Table B holds the same points as the rows below and some others, measured another way and shuffled. Each row below is followed by which row of B it is.
B (72 x 23):
[[  -8  240   76  226  -82  112 -232   11   -5   14  134   84  -46   16
    61   74   57  -79  -56  142  -47  158   83]
 [ -22  106  200  323  -26   44  -85  -26 -212   25   67   92   49   -4
    63   61  104   54  -85 -102   21  110  182]
 [  80  -43   59    4  110 -253  165 -145  -16   31 -237  -81  109  131
   -23   86   21  203   75 -461 -113 -147 -159]
 [ -11   91 -176    6 -119  -68 -217 -104  208   -4  -70 -131   22  168
     7  146  -47  -69  132  -35 -232   17 -321]
 [ 119  308   89   13  106  128  -20  131  177   91  121  185 -223  -74
     2  -71   75  -86   18  274  -17   65  127]
 [ 148  -56  138  -56  256 -173   17  196  386   79  -49  -89 -166 -169
    79 -179   71  -62  273 -168 -348 -125 -263]
 [ 101  332  163  216   36   15  -44 -112  -87   27   41  159 -114   12
    66   62   44 -191  -94  355  -71  130  119]
 [ -89   30 -338 -185 -140   70 -152  -78   -3  -23 -166   35  152  226
  -233  196  -95  139   16 -155  235   -1 -182]
 [  11  -79   68   90   29  -62  159    7  -23   82  -54  -19    0   51
    12  -27   91  157  132 -262  -78 -101   52]
 [  79  149  359  379   80  -23   23   34  -57   82  139   49 -110  -93
   194  -57  170  -37    7  -14 -222   67  211]
 [ -93  323 -123  181 -249  271 -181 -106 -188   14  122  193   -5  180
   -72  187   11  -50 -139  346  211  200  237]
 [ -21  240   19  192 -119  202 -115   64   60   76  206  103 -158   24
    68   -8   83 -107   35  310  -62  121  179]
 [  70  153   72  -29  131  114  323   -6 -236  104  -65  321 -108    7
  -159  -52   66   66  -55  224  338  -43  369]
 [  53   60 -127 -170   70   18  248  -42  -39   81 -155  169  -89   87
  -173  -19  -12   15   90  184  178 -101   71]
 [ -43  156 -316 -101 -171  106 -299   19  335   17   44  -49 -112  121
   -43   71  -72 -202  186  325 -159   64 -285]
 [ 138  150  246   18  260   41  322   45 -246   99  -77  325  -72  -77
  -121  -78  108  155 -122  -20  317  -46  379]
 [ -66  217 -155  -40  -86  276 -274  116    5    7   84  226  -30   13
  -162   78  -16  -39  -64  245  293  160   76]
 [ 147   48  412  158  316  -45  286  101 -231   97  -41  246  -61 -179
    -2 -140  163  130  -67 -177  145  -46  341]
 [  39  -37  257  187  187  -29 -259  184  -18  -10   14   76   21 -249
    37  -64   69  -47   -6 -205  -23  103  -65]
 [ 126  196  223   48  210   80  289   39 -218  101  -25  326 -111  -64
   -83  -74  107   78 -102  125  264   -4  394]
 [ -25    3 -129   15  -80 -116 -127 -127   80   -7 -138 -124  116  185
   -29  158  -34   81   90 -274 -129  -30 -273]
 [ -62 -191   50  113   65    5 -265  168  -13  -16  -31   35   -4 -203
   -19  -88    3 -170  133   13  -14   71 -158]
 [-164  104 -300    5 -285  225  -23 -135 -229   25  -32  121  123  304
  -195  209  -19  189  -58   11  342   46  171]
 [ -57 -253  106  121  109    8 -201  228  -48   -1  -15   60    3 -254
   -21 -134   46  -99  131  -94   31   45  -85]
 [  -4 -289   91   -6  221 -208 -181   54 -154  -74 -298   12  224 -150
  -135   25  -43   60   19 -494  129  -12 -306]
 [ -66  192   -9  133 -106  381  -96  253   61  115  302  223 -206  -65
   -13 -107  126  -24   46  336  140  126  355]
 [ 131  239  195  116  159   31  178  -60 -218   67  -39  291 -140  -53
   -39  -31   52 -130 -100  373  147   50  278]
 [  72   -3  127   64  130 -111  278 -105 -197   66 -167  105   16   56
   -53    4   48  113   11 -139   75  -99  125]
 [  11   55 -111    9  -52 -151 -204 -129  125  -30 -148 -120  103  152
   -11  169  -60   -6   75 -209 -183    4 -340]
 [  20  104 -154  -34  -75  -42  -59  -71  203   43  -48  -73  -47  157
    -9   79  -17  -34  150   32 -181  -32 -193]
 [ -31  308  -28  198 -142  160 -266  -63  -60   -3  112  130  -28   80
     8  145   10 -135  -98  297   37  199   76]
 [   8   86  174  117   55  126  167  110 -143  103   64  164   36   30
   -55  -13  169  381  -63 -416  216  -24  361]
 [ 197  196  362  157  294  -45  -17  191  175   83   98  130 -235 -264
   134 -177  131 -159   51  133 -210   43   61]
 [ -10   36   88   67  100  162 -321  280   72    8  102  170  -74 -238
   -43  -97   48 -115   14   74  112  146    0]
 [ 108  141  148  169   70 -186 -180  -58  195    3  -30 -120  -26   11
   145   70   34  -84   69 -150 -376   34 -259]
 [ -51  138   66  236  -79  196 -264  144   29   38  207  114 -128 -106
    70  -43   72 -189   42  312  -44  175  108]
 [  92  411  -87 -122   36  219  192  -93 -216   63  -54  416 -117  119
  -237   79  -11  -17 -191  502  464   65  362]
 [ -70   25 -274 -178 -130   84   73  -17   92   71  -82   -8   80  267
  -174  115    6  327  103 -335  140 -110  -33]
 [ 140   60  -29 -169  190 -172   40  -34  153   19 -218   35  -58   -6
   -93    2  -56  -89  106   21  -73  -81 -257]
 [  66  169  209  189   65   84  -86  174  151   87  175   57 -125  -87
   109  -69  157   59   41 -105 -145   53  124]
 [ -27 -201  -35  -84  127  -28 -285  246  187  -10  -78  -13   18 -189
   -80  -87  -13  -51  179 -223  -20   -2 -320]
 [  -3  299  -26  115  -90  152 -287    6   52    2  108  122  -48   48
    -9  112   12  -90  -69  203   23  177   17]
 [ -63  -48 -186  -38  -52   51 -369  100  168  -29  -36    3  -40  -65
   -65    6  -82 -273  170  251  -64   92 -315]
 [-125  -59 -195   -4 -108  159 -267  104    0   -9    1   91   -8  -33
  -126    9  -37 -143  107  204  139   99  -91]
 [ 134  141  360  239  210  -29  210   17 -207   86   13  214 -114 -127
    56  -93  133  -27  -58   85   28   22  308]
 [ 103   77    7    4   70 -189  -99  -40  292   20  -88 -137  -50   51
    71   34    0  -54  164 -146 -354  -49 -330]
 [ 127  116  423  443  122 -163  -86   19   85   61  124  -79 -142 -148
   318  -81  153 -188   89    4 -505   68  -15]
 [ 141  103  328  230  200 -118  150  -34 -143   62  -46  128  -97 -112
    83  -70   94  -84  -17   73  -90    6  142]
 [ -50  215 -295  -55 -195   26 -263 -197   48  -39 -105   -3  102  277
  -118  268 -102  -12  -25   44   33   83 -241]
 [ -47  130   12  160 -106  143   30   13  -61   82  101   88  -44   98
     3   28   98   87   25   26   42   38  213]
 [  57  -35  202  250   64 -144  -85   61  195   57   57 -147  -98  -89
   212  -87  103 -111  215 -114 -449  -15 -156]
 [ 135   71    9  -90  174  -87   15   67  256   62  -67   42 -232 -106
     2 -126  -17 -281  203  345 -201  -44 -195]
 [ 122   40  104  -29  174 -147   91   19  133   61 -124   -5  -41   -1
     0  -20   50   78  101 -234 -132  -93 -116]
 [  90  -32   26  -78  162 -157  332 -152 -218   50 -292  128   46   92
  -151   31   -5  106   15 -114  172 -144   40]
 [ -28  217   89  247 -103  144 -110   13  -56   55  156   93  -30   63
    55   69   98   49  -49   23   -6  121  194]
 [ 157  149  172   48  197 -136  -15   15  135   37  -64   43  -97  -76
    48  -25   38  -87   44   -7 -180   -5 -108]
 [ -63  246 -102   39 -132  230 -108  -29 -154   25   37  205   61  151
  -153  160   20  156 -149   -1  326  118  205]
 [-148   32 -365  -93 -257   93  -87 -162 -110   -4 -146   15  173  323
  -207  245  -76  167   12 -120  226    0  -85]
 [ -66  212  -81   13  -84  391 -225  286  135   80  261  229 -171  -79
   -82  -78   73  -34   28  296  201  152  225]
 [ -35 -121  118  224   47  -93 -251   13 -122  -48  -78    7   74 -128
    32   13    4 -167   40  -52  -72   95 -171]
 [  53    8  -23  -61   57 -121  124  -53   79   59 -151  -55   67  143
   -59   68   39  251   89 -423  -49 -132  -99]
 [ -78 -112 -186  -79    4  104 -362  186  138  -27  -30   68  -68 -154
  -113  -59  -81 -285  166  288   48   94 -277]
 [  13  313   27  197 -117   49  -86 -184 -140   14   18   85   66  207
     4  220   35   79 -147  -14   39  114  114]
 [-113  201 -368  -36 -311  181 -125 -148   29   27   13   35   -4  303
  -115  193  -58  -30   51  281   80   64  -30]
 [ 160  116  -87 -232  206 -228  169 -231  -72  -12 -391  129   38  118
  -212  125 -116  -50  -22   64  136 -102 -221]
 [  31   74 -133 -142   20   13  351 -178 -263   69 -237  206   35  209
  -234   85  -16  161  -31   40  334 -115  180]
 [  59   -4  -64 -147   99   59   50  224  324  113   26   29 -203  -67
   -44 -168   54  -15  257   61 -104  -95  -75]
 [  69  111 -101 -212  110    4  221  -54  -71   59 -196  189   18  130
  -236   62  -13  188  -21 -100  282 -100   67]
 [ 128  289  177  111  107  216   68  258  245  163  283  212 -421 -193
   107 -246  150 -248  137  603 -140   58  289]
 [  33  176  105  145   68  112 -471  236  245   -6  176   90 -171 -252
    83  -73   24 -337   54  324 -160  221 -148]
 [  -9  -49  327  254  111   99  117  244  -77  130  158   92  -17 -122
    72 -139  239  325   36 -489   38  -26  352]
 [ 147  212  299  234  142  -71  -84  100  229   75  131  -19 -161 -109
   196  -71  139  -53   62  -75 -349   38   -1]]
Rows of B count from 0, top down.

[-131   68  222  146 -469  324  301   48   -3  121  101  -37  170 -208
 -158  249  -52 -411   10 -259  -98  135  162  -66 -370 -244  -75] => 6
[-139  -53  -79   57 -203  102 -113  -62 -100    3  -22  -37   37  -71
  151  176  277   -6  -75 -107  131 -108  158  184  176  147  -84] => 29
[ -41  267  -22  270 -144 -166 -267  147  -83  244   64  290 -102   35
 -362 -374 -150   -3  -91 -210 -441  179  -44  139 -300  -42  307] => 3
[-161  168 -124  353  -59   81 -306  -72    7   68  -30  205  -71  162
 -172 -168  -64  126 -247 -159 -102   90  166  233 -154   81  279] => 11
[-274  163  282  199 -156  -51  -38 -206  -28  160  450  134  -48  137
 -368  274 -146 -159 -155  -15 -172  -19   80   33 -179   -4  338] => 10
[  61  115  199   -2   49 -144 -116 -352  130  139  384  211  -17  221
 -209   79    6    4 -122  192  -77 -116  -84  124  -18  178  213] => 7
[ 211 -319  242  -34 -151  445  317 -464  322  105   10 -106  205   37
  161  256  220 -299  -52   96  308  -17   39  138  -17 -105 -431] => 53
[ 347 -265  122 -125  -50  208  161 -338  267  180  -40   20  109   83
  171  -27  277 -183   -5  159  160    3 -140  183   33  -13 -388] => 17
[-208  -92  344   23 -295 -300    9  -64 -241  383  448    1 -117  -72
 -301  255   53 -329   79  -54 -338  -37 -122   23   37 -125   36] => 62
[ 384  404  236 -323 -220 -160  224  136   77  141  328  274  199 -156
 -218 -115    5 -225  152  123 -321   22 -288 -121 -357   80   94] => 59
[ 463  329 -101 -474   55  -77  -11   -9  165 -109  109  290  160   49
  250 -103  365  185   13  360  133 -188 -239   74   44  534   57] => 40
[ 233  -66 -396 -158  -76  215 -132  138   28  -65 -423   92   22   -3
  516 -226  542  184  -47    9  265   -2  -30  272  174  322 -282] => 5
[ 309 -280 -112 -173  247 -465 -502 -401  -18  198   65  110  -92  130
  168 -251  454  286  -19  271   28 -341 -234  462  662  390 -186] => 70
[-332   79   40  286  -65   62 -226 -236  -33   56  210  107 -112  216
 -154  226  -15   52 -258  -47   27  -46  195  176  -10  132  289] => 63
[ 126   54  285  -58 -195 -270  -10 -160  -52  249  354   71  124 -183
 -292   20    4 -224  109   -7 -299 -131 -113   70    8  -33  -16] => 1
[ 213 -285  170  -65 -185  -95   -4 -247    1  259   68  -81  132 -201
  -13  -24  233 -218  119  -42  -80 -135  -87  211  228  -84 -379] => 2
[-135  -40  242  177  128 -170 -247 -555   87  186  450  147 -110  326
 -283  188  -38   28 -228  184  -38 -163    5  221  149  148  252] => 22
[ 129   55 -449  343  192  421 -412 -224  305 -156 -488  243   -2  335
  242 -459  141  423 -394  -46  311   92  232  444  -54  287   68] => 66
[ 480  365  150 -314 -111 -219   77   75  117  141  252  310  180 -117
 -179 -283   47 -103  132  141 -318  -20 -315  -26 -257  137   75] => 18
[ 111   93  -42   40 -448  -78  -18  362 -221  201 -116   36  156 -449
 -122 -286   90 -223  176 -373 -378   91  -16   72 -150 -156 -164] => 46
[  43   82  188 -157 -312 -222   47   83 -182  188  278   34  101 -266
 -127  116  153 -225  145  -54 -242 -118  -98   17   37   24  -44] => 28
[ -55  237  120  156 -189 -150 -133   45  -66  204  229  212  -19  -18
 -355 -117 -129 -100  -38 -132 -363   73  -31   62 -248  -29  258] => 0
[  46   42 -102   81 -266    0 -110  178 -115  142 -126   75   53 -193
  -21 -222  150  -64   25 -223 -181   62    9  160  -69  -15  -84] => 45
[ -12  340 -230  350  270  133 -461 -272  268  -82  -33  425 -106  494
 -128 -334 -120  420 -442   79   51   75  148  315 -212  347  523] => 58
[ -48  243  -53 -214 -141  -31  -27   92  -78  -58  181  148   -3   30
  138  232  294   51  -57  112   69 -116  -22   24   39  363  165] => 35
[ 416  405   29 -425  -57    6  146   30  195 -102  189  276  217  -16
  121  -14  233   32   31  280   50 -114 -195  -34 -156  384   92] => 21
[ 124  170  108  236  -64 -291 -275  -55   -2  334  161  280  -31   -5
 -467 -442 -207  -50  -28 -136 -508  105 -118  177 -221 -108  211] => 20
[  78 -170  313 -144 -361  564  624 -121  239  136   70  -63  120   37
  171  436  230 -525    6   74  240  187  -49 -126 -330 -184 -352] => 64
[ 173 -177   21  261   34 -107 -318 -338   92  267  -39  113   20   49
 -186 -382    7   18  -96  -93 -175  -15  -15  368   93  -65 -105] => 60
[-225  301 -236  147  -84  122 -227  165  -59  -58  -34  250 -149  220
   54  -15  130  185 -256  -51   34   93  122  130 -161  293  353] => 14
